Here is a tiny trained network, its code and every weight. The questions are about switching its units off for an input and a class, where a switched-off unit gives its printed mean instead of its output.

import numpy as np


def w(rows, s, z=0):
    codes = np.array(rows[::2]) - 128.0
    scale = np.full(codes.shape[1], s)
    scale[-1] = z or s
    return codes * scale


def f(y):
    return np.maximum(y, 0)


def log_softmax(a):
    a = a - a.max(-1, keepdims=True)
    return a - np.log(np.exp(a).sum(-1, keepdims=True))


def net(x, mask):
    res = np.array(x, float).reshape(1, 4) / 4 @ E
    y = f(res @ A[0][:, :-1].T + A[0][:, -1])
    res = res + np.where(mask, y, B[0][:, -1]) @ B[0][:, :-1]
    return log_softmax(res[-1] @ U[:, :-1].T + U[:, -1])


A, B = {}, {}
E = w([
[147,83,154,119,3],'x0',
[115,179,44,53,80],'x1',
[44,112,87,204,94],'x2',
[73,185,223,88,167],'x3',
],0.012)
A[0] = w([
[111,106,211,125,100,118],'neuron 1',
[62,114,109,197,153,199],'neuron 2',
[87,135,222,108,109,150],'neuron 3',
[84,158,65,60,78,80],'neuron 4',
[226,81,66,80,162,151],'neuron 5',
[240,98,91,157,104,133],'neuron 6',
[111,112,142,117,109,109],'neuron 7',
[104,164,147,127,228,201],'neuron 8',
[111,116,93,105,83,174],'neuron 9',
[151,143,126,132,126,65],'neuron 10',
[118,179,55,161,163,67],'neuron 11',
[122,160,58,58,81,74],'neuron 12',
[40,175,165,120,193,118],'neuron 13',
[162,134,223,97,37,63],'neuron 14',
[122,141,153,136,83,105],'neuron 15',
[100,144,42,169,134,108],'neuron 16',
[152,112,109,116,58,253],'neuron 17',
[100,70,118,218,103,49],'neuron 18',
[64,147,142,117,164,51],'neuron 19',
[154,46,92,176,62,200],'neuron 20',
[177,99,91,85,136,121],'neuron 21',
[138,176,166,109,199,136],'neuron 22',
[112,168,184,76,194,136],'neuron 23',
[82,201,85,82,71,162],'neuron 24',
[247,75,134,148,147,159],'neuron 25',
[81,124,128,200,110,86],'neuron 26',
],0.013,0.0056)
B[0] = w([
[131,85,148,81,148,194],'neuron 1',
[129,70,118,177,171,213],'neuron 2',
[136,125,169,66,159,216],'neuron 3',
[115,210,91,106,156,212],'neuron 4',
[151,141,120,154,41,210],'neuron 5',
[105,144,159,155,66,209],'neuron 6',
[122,127,130,116,149,146],'neuron 7',
[231,119,145,159,169,238],'neuron 8',
[103,142,103,116,159,195],'neuron 9',
[122,124,134,130,120,130],'neuron 10',
[150,96,83,89,111,175],'neuron 11',
[94,224,93,123,110,215],'neuron 12',
[202,133,131,152,251,222],'neuron 13',
[146,96,120,39,128,227],'neuron 14',
[109,117,124,100,159,160],'neuron 15',
[135,93,68,96,140,192],'neuron 16',
[45,154,124,78,128,232],'neuron 17',
[80,83,134,168,161,199],'neuron 18',
[169,112,131,129,170,168],'neuron 19',
[28,126,140,122,141,250],'neuron 20',
[125,153,124,146,54,177],'neuron 21',
[168,174,145,157,152,218],'neuron 22',
[158,176,169,154,150,233],'neuron 23',
[135,208,101,117,173,221],'neuron 24',
[133,96,160,147,26,208],'neuron 25',
[112,95,118,148,155,182],'neuron 26',
],0.012,0.014)
U = w([
[231,159,180,156,51,241],'0',
[113,126,177,11,129,156],'1',
[95,253,35,112,126,75],'2',
[222,82,1,161,165,139],'3',
[92,137,157,142,28,88],'4',
[222,170,210,155,200,81],'5',
[146,83,202,173,139,3],'6',
[45,70,115,206,166,251],'7',
],0.0097,0.0035)

Each question gives the input, the list of numbers given to net, and the class t.
The units are the neurons (one row each of A and B). Each row of codes is followed by its name. A weight is (code - 128) times the scale printed after its matrix; where a second scale follows, it is the last column's (A, B and U).
mask holds one flag per neuron, in row order. A switched-off neuron (its flag False) gives its mean, the last column of its row in B, instead of its output. The means were averaged over made-up inputs and are rounded, as every weight is.
A unit's drop is (log p(t) with every unit on - log p(t) with that unit switched off) / (log p(t) with every unit on - log p(t) with every unit switched off).
The circuit of an input: a set's keep is (log p(t) with only the set's units on - log p(t) with every unit switched off) / (log p(t) with every unit on - log p(t) with every unit switched off). Starting from the 12 units with the biggest drops (on a tie, the unit counted first), units are removed one at a time, each time the one whose removal leaves the highest keep (on an exact tie, the one counted first), for as long as the keep stays at least 0.8.
circuit, biggest first: the units of the circuit, biggest drop first
k most important neurons: the k neurons with the biggest drops, biggest first
drop when u is switched off: that unit's drop, to one decimal
input [-7,-6,-8,-3], class 0: circuit, biggest first	(neuron 25; neuron 5)
input [-3,-8,-1,-2], class 6: circuit, biggest first	(neuron 25; neuron 24)
input [0,-8,-4,0], class 0: circuit, biggest first	(neuron 25; neuron 13)
input [5,-2,1,-4], class 4: most important neuron	(neuron 13)
input [7,5,-5,3], class 2: 3 most important neurons	(neuron 12; neuron 24; neuron 4)
input [-3,7,3,6], class 5: 3 most important neurons	(neuron 13; neuron 8; neuron 17)
input [5,-3,1,-7], class 4: 2 most important neurons	(neuron 25; neuron 6)
input [1,0,-1,1], class 1: 2 most important neurons	(neuron 13; neuron 8)
input [7,4,-6,-3], class 2: 2 most important neurons	(neuron 12; neuron 4)
input [-5,4,6,-3], class 3: 2 most important neurons	(neuron 2; neuron 16)
input [1,0,1,1], class 1: 2 most important neurons	(neuron 18; neuron 8)
input [3,0,-7,0], class 0: drop when neuron 20 is switched off	0.3
input [-2,-2,2,-1], class 7: drop when neuron 24 is switched off	0.2
input [8,3,-8,-5], class 4: most important neuron	(neuron 25)
input [-8,2,3,2], class 5: drop when neuron 13 is switched off	0.2
input [-3,-3,2,-1], class 3: drop when neuron 17 is switched off	0.2
